Here is a tiny trained network, its code and every weight. The questions are about switching its units off for an input and a target symbol, where a switched-off unit gives its printed mean instead of its output.

import numpy as np


def w(rows, s, z=0):
    codes = np.array(rows[::2]) - 128.0
    scale = np.full(codes.shape[1], s)
    scale[-1] = z or s
    return codes * scale


def softmax(a):
    e = np.exp(a - a.max(-1, keepdims=True))
    return e / e.sum(-1, keepdims=True)


def log_softmax(a):
    a = a - a.max(-1, keepdims=True)
    return a - np.log(np.exp(a).sum(-1, keepdims=True))


def net(x, mask):
    ids = ['βδεζηθλμξστφψω'.index(c) for c in x.split()]
    T = len(ids)
    res = E[ids] + P[:T]
    u = 0
    for l in range(3):
        r = res
        for j in range(3):
            rows = slice(3 * j, 3 * j + 3)
            q, k, v = (r @ M[l][rows].T for M in (Q, K, V))
            z = softmax(np.where(np.tri(T) > 0, q @ k.T / 3**0.5, -1e9)) @ v
            o = O[l][rows]
            res = res + np.where(mask[u + j], z, o[:, -1]) @ o[:, :-1]
        u += 3
    return log_softmax(res[-1] @ U[:, :-1].T + U[:, -1])


Q, K, V, O = {}, {}, {}, {}
E = w([
[147,55,180,176,143,6,100],'β',
[76,77,131,160,121,135,153],'δ',
[165,142,89,187,114,116,159],'ε',
[119,157,221,129,130,120,57],'ζ',
[200,132,168,130,99,245,77],'η',
[81,121,49,129,123,148,125],'θ',
[79,129,127,183,111,175,194],'λ',
[128,199,108,197,71,143,13],'μ',
[134,129,64,127,133,71,75],'ξ',
[74,151,162,136,164,86,142],'σ',
[100,68,121,126,107,75,73],'τ',
[135,163,164,151,65,95,174],'φ',
[118,147,156,149,179,179,112],'ψ',
[65,182,150,95,43,170,105],'ω',
],0.022)
P = w([
[89,86,90,254,166,94,110],'0',
[100,138,86,220,177,102,101],'1',
[95,166,90,189,179,114,88],'2',
[89,182,98,170,184,121,82],'3',
[86,210,93,135,183,132,82],'4',
[111,250,110,124,179,134,94],'5',
],0.0085)
Q[0] = w([
[114,213,80,195,127,132,129],'L0H1',
[97,182,100,115,7,81,109],'L0H1',
[109,114,130,240,116,98,55],'L0H1',
[155,60,128,107,82,133,152],'L0H2',
[123,98,163,98,176,41,68],'L0H2',
[127,168,122,146,88,121,83],'L0H2',
[101,80,121,123,119,208,181],'L0H3',
[122,208,55,154,129,158,43],'L0H3',
[154,129,154,89,97,167,128],'L0H3',
],0.011)
K[0] = w([
[168,172,171,107,177,242,104],'L0H1',
[116,187,100,85,50,100,88],'L0H1',
[90,211,191,97,120,128,56],'L0H1',
[138,1,130,156,53,92,126],'L0H2',
[107,132,146,108,148,68,118],'L0H2',
[180,160,128,132,116,152,60],'L0H2',
[65,93,84,91,96,92,178],'L0H3',
[201,134,119,78,162,234,88],'L0H3',
[147,73,115,147,101,75,152],'L0H3',
],0.0098)
V[0] = w([
[159,72,146,102,97,179,103],'L0H1',
[66,208,189,78,143,180,105],'L0H1',
[180,118,254,198,175,106,180],'L0H1',
[53,64,117,199,153,128,161],'L0H2',
[124,207,118,137,128,134,104],'L0H2',
[213,36,164,95,101,107,136],'L0H2',
[93,211,104,134,205,125,92],'L0H3',
[118,165,110,149,151,90,181],'L0H3',
[144,153,142,162,140,118,136],'L0H3',
],0.009)
O[0] = w([
[106,138,133,61,136,134,68,64],'L0H1',
[66,65,187,84,116,111,139,167],'L0H1',
[167,165,144,72,153,105,100,147],'L0H1',
[254,89,137,27,111,112,176,195],'L0H2',
[135,74,173,135,129,148,123,177],'L0H2',
[70,213,53,145,114,183,111,11],'L0H2',
[117,9,138,183,232,140,113,225],'L0H3',
[157,105,85,236,135,130,135,143],'L0H3',
[96,86,194,133,103,146,139,158],'L0H3',
],0.0077,0.012)
Q[1] = w([
[153,202,157,79,244,147,118],'L1H1',
[124,126,24,115,127,126,213],'L1H1',
[82,119,123,224,127,118,51],'L1H1',
[94,185,57,118,40,130,98],'L1H2',
[139,146,81,155,120,103,82],'L1H2',
[116,84,133,136,87,75,2],'L1H2',
[104,123,145,148,35,226,103],'L1H3',
[106,86,78,136,98,118,120],'L1H3',
[112,191,114,91,95,222,87],'L1H3',
],0.0079)
K[1] = w([
[157,180,127,127,122,45,130],'L1H1',
[173,130,87,170,124,141,133],'L1H1',
[85,134,165,206,151,92,115],'L1H1',
[139,132,88,163,82,107,176],'L1H2',
[145,162,115,154,117,95,67],'L1H2',
[95,105,124,134,124,246,71],'L1H2',
[115,91,92,138,51,145,92],'L1H3',
[134,89,134,60,126,115,143],'L1H3',
[201,183,96,140,23,170,123],'L1H3',
],0.011)
V[1] = w([
[166,117,122,88,113,122,159],'L1H1',
[124,121,149,117,98,109,118],'L1H1',
[135,112,123,166,110,100,92],'L1H1',
[57,146,141,106,254,87,72],'L1H2',
[81,121,117,79,110,99,146],'L1H2',
[137,171,173,114,126,181,128],'L1H2',
[38,122,126,123,138,53,160],'L1H3',
[125,146,114,161,140,150,128],'L1H3',
[163,126,93,178,113,161,85],'L1H3',
],0.01)
O[1] = w([
[82,102,98,99,167,111,84,122],'L1H1',
[101,106,127,132,116,169,122,139],'L1H1',
[160,136,112,130,91,102,186,191],'L1H1',
[166,110,101,166,176,135,53,248],'L1H2',
[58,144,128,145,166,122,109,57],'L1H2',
[127,126,121,94,112,194,143,71],'L1H2',
[120,148,127,188,190,65,218,184],'L1H3',
[255,117,114,99,144,123,84,90],'L1H3',
[119,108,107,112,90,132,81,69],'L1H3',
],0.0089,0.012)
Q[2] = w([
[176,145,129,156,110,73,140],'L2H1',
[88,76,120,150,111,126,99],'L2H1',
[106,116,170,113,106,148,116],'L2H1',
[207,120,134,152,144,146,118],'L2H2',
[133,99,117,148,141,75,134],'L2H2',
[120,131,91,101,129,180,129],'L2H2',
[139,135,123,135,189,114,128],'L2H3',
[117,2,105,154,142,106,138],'L2H3',
[120,123,114,104,150,147,138],'L2H3',
],0.015)
K[2] = w([
[166,150,144,133,216,90,170],'L2H1',
[60,36,111,121,150,212,146],'L2H1',
[112,159,84,134,72,204,71],'L2H1',
[170,145,146,110,158,255,108],'L2H2',
[142,106,165,183,241,119,106],'L2H2',
[143,34,60,134,122,156,101],'L2H2',
[137,124,124,164,172,125,150],'L2H3',
[67,48,231,211,161,152,102],'L2H3',
[70,29,154,160,168,116,165],'L2H3',
],0.0088)
V[2] = w([
[128,134,105,162,89,71,156],'L2H1',
[161,144,222,166,196,111,134],'L2H1',
[199,252,115,185,127,136,130],'L2H1',
[119,172,164,203,134,187,43],'L2H2',
[117,84,76,194,206,214,172],'L2H2',
[198,151,224,95,126,188,183],'L2H2',
[92,98,99,39,214,65,166],'L2H3',
[172,169,2,134,167,134,173],'L2H3',
[115,149,60,138,151,202,178],'L2H3',
],0.0082)
O[2] = w([
[56,142,166,98,108,168,102,143],'L2H1',
[72,125,75,98,115,49,157,251],'L2H1',
[169,145,193,152,120,32,101,85],'L2H1',
[106,85,126,128,177,76,82,108],'L2H2',
[205,49,123,13,50,95,89,195],'L2H2',
[120,128,197,68,104,1,87,142],'L2H2',
[136,189,121,70,195,161,165,171],'L2H3',
[177,77,102,115,169,96,207,88],'L2H3',
[191,35,142,109,137,166,180,59],'L2H3',
],0.0072,0.025)
U = w([
[100,157,83,100,202,80,190,146],'β',
[43,90,140,126,169,185,146,143],'δ',
[227,128,170,122,145,129,148,142],'ε',
[139,93,228,72,135,158,157,112],'ζ',
[68,161,106,175,253,128,60,3],'η',
[169,17,146,154,196,206,197,124],'θ',
[179,209,109,180,209,117,96,124],'λ',
[105,56,153,192,137,121,146,45],'μ',
[210,91,144,3,146,134,70,139],'ξ',
[144,168,127,82,153,167,132,235],'σ',
[122,158,100,185,193,175,132,215],'τ',
[189,77,101,237,246,151,144,49],'φ',
[127,168,94,103,191,182,87,216],'ψ',
[128,181,225,126,186,138,147,152],'ω',
],0.0057,0.0055)

Each question gives the input, a string of symbols that net reads in full, and the target symbol t.
The units are the heads (3 rows each of Q, K, V and O). Each row of codes is followed by its name. A weight is (code - 128) times the scale printed after its matrix; where a second scale follows, it is the last column's (O and U).
mask holds one flag per head, layer by layer. A switched-off head (its flag False) gives its mean, the last column of its rows in O, instead of its output. The means were averaged over made-up inputs and are rounded, as every weight is.
A unit's drop is (log p(t) with every unit on - log p(t) with that unit switched off) / (log p(t) with every unit on - log p(t) with every unit switched off).
The circuit of an input: a set's keep is (log p(t) with only the set's units on - log p(t) with every unit switched off) / (log p(t) with every unit on - log p(t) with every unit switched off). Starting from all 9 units, units are removed one at a time, each time the one whose removal leaves the highest keep (on an exact tie, the one counted first), for as long as the keep stays at least 0.8.
circuit, biggest first: the units of the circuit, biggest drop first
most important unit: the unit with the biggest drop
heads that matter: for each layer, one digit per head in row order, 1 if its drop is at least 0.15 and else 0, layers parted by /
drop when u is switched off: that unit's drop, to one decimal
input σ θ σ σ ψ λ, target ξ: circuit, biggest first => (L2H2, L0H3, L1H2)
input σ ψ θ β ψ μ, target μ: heads that matter => 010 / 000 / 001
input ε θ ψ σ ψ β, target ξ: circuit, biggest first => (L2H2)
input θ θ θ β, target λ: circuit, biggest first => (L0H1, L0H2, L2H1)
input ε σ ψ θ, target ξ: circuit, biggest first => (L2H2, L0H3)
input σ σ σ σ φ, target β: circuit, biggest first => (L2H1, L1H3)
input ζ β δ, target η: circuit, biggest first => (L2H2, L0H1, L2H3)
input β ζ θ, target η: heads that matter => 100 / 000 / 011
input ψ ε σ η σ σ, target ω: circuit, biggest first => (L0H2, L0H3, L2H2)
input μ σ η τ σ, target ξ: circuit, biggest first => (L0H1, L0H3)
input σ σ η σ θ, target ψ: heads that matter => 111 / 001 / 010
input σ σ ζ σ σ τ, target β: circuit, biggest first => (L1H3, L2H1)
input σ ξ τ σ η ψ, target η: circuit, biggest first => (L2H2, L1H2, L1H3, L0H2)
input θ ω θ, target δ: most important unit => L0H1
input δ τ φ ω ε β, target δ: circuit, biggest first => (L0H1, L1H2, L2H1)
input σ φ θ δ, target β: circuit, biggest first => (L2H3, L2H1, L1H3)
input β ψ η σ, target ω: circuit, biggest first => (L0H2, L0H1, L2H1, L0H3)
input θ σ σ σ ζ τ, target η: heads that matter => 100 / 010 / 001
input ξ θ μ τ λ, target μ: circuit, biggest first => (L0H2, L2H3, L0H1)
input ψ σ σ δ ψ, target ξ: most important unit => L2H2
input δ θ μ τ, target μ: heads that matter => 010 / 100 / 001
input η ψ ω, target δ: heads that matter => 101 / 010 / 011
input θ σ ζ δ, target η: heads that matter => 100 / 010 / 011
input θ ψ β ε, target ξ: heads that matter => 010 / 000 / 010
input σ σ η ε θ, target ψ: drop when L0H3 is switched off => 0.5
input δ δ ψ β ψ β, target ξ: drop when L2H2 is switched off => 1.1
input σ σ μ β, target μ: drop when L0H1 is switched off => 0.2
input ψ θ ξ φ, target ξ: drop when L2H2 is switched off => 0.3
